-1.930,-0.109,0.129,-0.214,-0.270,-0.375,-0.836,0.364,0.875,0.097,-0.395,0.604,0.575,-1.452,-0.090,0.504,-0.270,-0.180,0.909,-0.400,-0.586,0.403,-1.604,-0.190,0.119,0.594,-0.211,-0.219,1.376 : W
0.946,0.275,0.427,0.191,0.018,-0.068,-0.326,-1.280,0.091,-0.414,-0.145,0.027,-0.314,-1.675,0.787,0.913,0.474,-0.090,0.667,-0.044,0.151,-0.798,-2.491,0.792,-2.313,-0.896,1.324,-0.618,0.845 : P
-4.348,0.134,0.832,-1.002,0.077,-4.133,-0.161,1.035,0.612,-0.639,0.077,0.464,-0.882,0.162,0.021,0.269,-0.737,0.251,0.281,-0.486,0.009,0.250,-1.417,0.491,1.253,-0.250,0.091,-0.167,1.156 : W
-2.731,0.988,0.840,1.031,0.169,-0.675,-0.061,-0.798,0.629,-0.491,0.759,0.459,0.068,0.010,-0.066,-0.269,-1.086,1.158,0.407,-1.300,0.360,-0.906,-1.704,0.655,1.606,1.344,-0.089,-0.038,1.392 : W
-4.732,-0.726,0.391,0.456,0.587,-0.642,-0.932,0.795,0.852,-0.380,-0.021,0.102,-0.699,1.141,0.550,-0.081,-1.167,0.952,0.210,0.715,-0.425,0.460,-1.075,0.240,1.804,-0.182,0.176,-0.056,0.508 : W
-0.228,-0.250,0.734,0.673,0.631,0.297,-0.573,-0.334,0.554,0.395,0.116,-0.335,-0.882,-0.259,0.486,-0.141,0.725,-0.728,0.194,-0.317,0.432,0.397,-0.498,0.645,-0.592,-1.238,0.676,-0.509,0.415 : P
-3.422,-2.099,0.925,-0.846,-0.276,-0.352,1.078,0.322,1.096,-0.025,0.732,0.158,-1.020,0.436,-0.986,-0.096,-0.036,-0.376,0.114,0.034,-0.568,-0.196,0.164,0.223,0.403,-0.260,0.069,-0.142,-1.265 : W
-5.816,-1.969,0.464,-0.662,0.393,-0.337,-0.349,0.706,1.451,-0.026,0.675,0.857,-0.782,0.856,-0.481,-0.157,-1.080,0.984,0.069,0.171,-0.188,1.206,-0.552,0.360,1.151,0.185,0.137,0.316,0.576 : W
-1.143,0.622,-0.522,1.298,0.004,-1.145,0.668,0.106,1.216,-0.631,0.207,1.138,-0.758,-0.440,0.704,0.531,-1.734,2.086,-0.502,0.963,-0.560,-0.268,-1.670,-0.734,2.300,1.466,-0.502,0.245,1.222 : G
-2.789,-1.271,0.714,-0.437,-0.444,0.105,-0.702,0.986,-0.321,-1.333,0.321,-0.603,-1.731,1.949,-0.147,-0.362,-0.294,-1.521,-0.150,-0.513,-0.193,1.279,1.672,-0.390,0.048,-3.524,0.552,-0.106,0.782 : P
-3.023,-0.059,1.885,0.138,0.265,-0.663,-0.588,0.100,1.052,-1.007,0.166,0.038,-0.467,0.258,0.249,-0.186,-2.069,2.087,1.384,-0.031,-0.257,0.408,-1.231,0.105,1.463,-0.943,0.224,0.523,1.698 : W
-4.449,0.156,0.810,-0.095,0.420,-0.771,-0.353,0.314,0.679,-0.591,-0.392,0.108,-0.615,-1.268,0.254,0.199,0.400,1.100,-0.065,-0.116,-0.190,0.044,-2.070,0.499,1.560,-0.152,1.361,0.107,1.520 : W
-2.061,-0.875,0.667,-0.474,0.385,0.011,-0.822,0.885,0.321,0.539,0.014,0.265,-1.562,2.632,0.019,0.176,0.181,-0.530,-0.259,-0.652,-0.218,1.281,0.801,0.008,0.546,-2.423,0.131,-0.606,0.212 : P
-0.289,0.625,1.555,0.442,0.607,-0.841,-0.598,-0.374,1.310,-0.527,0.119,-0.120,-1.902,-0.850,1.115,0.696,-1.323,3.227,1.093,-0.094,0.416,-0.194,-2.465,0.874,1.550,1.111,-0.268,0.504,2.499 : W
-4.461,-0.101,1.179,-1.091,-0.413,-1.080,-0.218,1.030,1.095,-0.755,0.280,0.346,-0.454,1.293,-0.226,-0.057,-1.907,0.792,0.416,0.110,-0.006,0.895,-0.943,0.864,3.521,1.058,0.397,1.012,1.220 : W
-2.678,-1.179,0.815,-0.270,0.843,-0.496,-0.322,0.348,0.823,-0.191,-0.186,-0.747,-0.043,0.228,-0.203,-0.332,-1.315,0.935,0.641,-0.085,0.149,-0.089,-0.558,0.684,1.261,-0.553,1.596,-0.360,0.257 : W
-1.093,-0.552,0.934,-0.827,-0.628,-0.339,-0.257,0.053,0.286,-0.224,0.039,-0.499,-0.112,-0.291,-0.619,0.783,0.755,-0.759,0.761,-0.704,0.130,-0.005,-0.147,0.440,-0.534,-2.640,1.307,-0.236,-0.009 : P
0.108,0.768,0.513,0.296,-0.112,0.194,-0.397,0.274,0.314,0.129,0.029,0.207,0.605,-0.112,0.086,1.295,0.139,0.395,0.648,-0.273,-0.500,-0.842,0.487,0.598,0.204,1.061,0.293,0.155,0.332 : P
-1.527,1.467,2.332,0.342,1.700,-2.150,-1.548,-0.742,0.955,-1.965,0.187,-0.442,0.059,-0.006,1.370,0.568,-2.464,4.156,2.314,0.101,0.120,0.031,-3.091,1.312,3.162,0.885,0.384,1.101,2.953 : W
0.151,0.728,1.009,0.259,1.199,-0.868,0.115,0.152,0.520,-0.788,0.115,0.286,0.839,0.555,0.436,1.277,-1.664,2.418,0.794,0.426,-0.198,-5.816,-1.395,0.011,1.450,1.830,-0.606,0.023,0.355 : G
1.445,0.116,0.908,0.993,0.498,-0.464,-0.946,-0.777,0.534,-2.984,0.124,-0.937,-0.501,-0.284,0.701,0.121,-1.267,2.276,1.224,-0.300,-0.209,0.253,-2.133,1.144,-0.283,0.373,0.811,-0.549,3.022 : P
-2.007,-0.914,0.906,0.465,0.497,-0.966,-1.408,0.327,0.783,-0.516,0.155,-0.012,-0.219,1.260,0.192,-0.378,-0.900,1.185,0.539,0.303,0.796,0.488,0.304,0.451,2.295,-1.234,0.027,-0.496,0.891 : W
-3.283,-0.467,-0.582,-1.213,0.134,0.533,0.406,0.927,0.273,0.487,-0.389,0.885,0.148,0.040,-0.940,0.662,-0.597,-0.624,2.023,-0.367,0.234,0.732,0.329,-0.991,0.284,-0.073,-0.465,-0.148,-0.639 : G
-1.657,-0.586,0.329,-0.007,0.226,-0.669,0.197,0.830,1.649,-1.084,-0.922,-0.631,-2.509,0.588,0.291,-0.259,-0.479,1.067,1.836,-0.355,0.661,0.908,-1.185,1.998,1.024,1.076,-0.285,-0.289,1.259 : G
1.919,-0.642,0.596,1.710,0.150,-0.468,-0.832,0.181,-0.228,-0.470,-0.229,-0.072,-0.138,-0.262,0.489,0.826,-0.259,1.109,0.464,0.043,0.168,0.016,-0.554,0.172,1.004,-0.705,0.435,-0.143,0.801 : P
-2.933,-0.173,0.161,0.048,0.674,0.129,0.457,0.242,0.374,0.407,0.395,0.104,-0.174,-0.688,-1.581,0.159,-0.418,-0.306,0.033,-0.542,0.084,0.384,-1.188,0.235,0.035,-0.100,0.742,-0.574,0.262 : W
1.621,0.814,3.024,0.926,1.254,-1.521,-1.554,-0.703,0.187,-1.482,0.167,-0.082,0.132,-1.140,2.374,-0.489,-0.806,3.123,2.964,0.914,0.762,-0.038,-2.343,0.869,0.257,0.101,1.457,-0.373,2.734 : P
-1.950,-0.624,-0.141,-0.187,-0.626,0.476,-0.233,-0.197,0.125,-0.033,-0.034,-0.117,-0.031,-0.596,-0.071,0.087,1.028,-0.521,0.450,-0.380,0.142,0.526,-0.723,-2.018,-1.661,-1.142,1.314,-0.601,-0.344 : P
-3.852,-1.101,0.563,-0.531,-0.058,0.098,-0.297,1.259,-0.301,0.528,0.544,-0.339,-0.979,0.873,0.102,-0.358,0.828,-2.300,-0.396,0.525,-0.164,1.701,2.595,-0.488,1.122,-2.529,0.098,-0.663,-1.702 : P
-4.474,-0.618,0.510,-0.180,-0.898,-0.443,-0.012,0.343,1.404,0.490,0.570,1.339,-0.023,1.852,-0.440,-0.752,-0.391,0.129,0.457,0.019,0.075,0.737,-0.575,0.144,1.366,-0.537,-0.236,-0.485,1.430 : G
-4.059,0.349,0.275,-0.498,0.210,-0.226,0.362,1.003,1.107,-0.309,0.459,0.767,-0.572,0.103,-0.776,0.777,-0.450,0.058,-0.525,0.015,-0.418,-0.254,-0.473,-0.006,0.997,0.927,0.034,0.447,0.325 : G
-3.042,0.943,1.763,0.270,1.328,-1.150,-1.388,0.227,1.178,-0.889,0.338,0.424,0.280,0.232,-0.307,0.418,-1.841,2.332,1.781,1.129,-0.154,-0.447,-2.521,0.561,2.027,1.248,0.434,0.272,1.877 : G
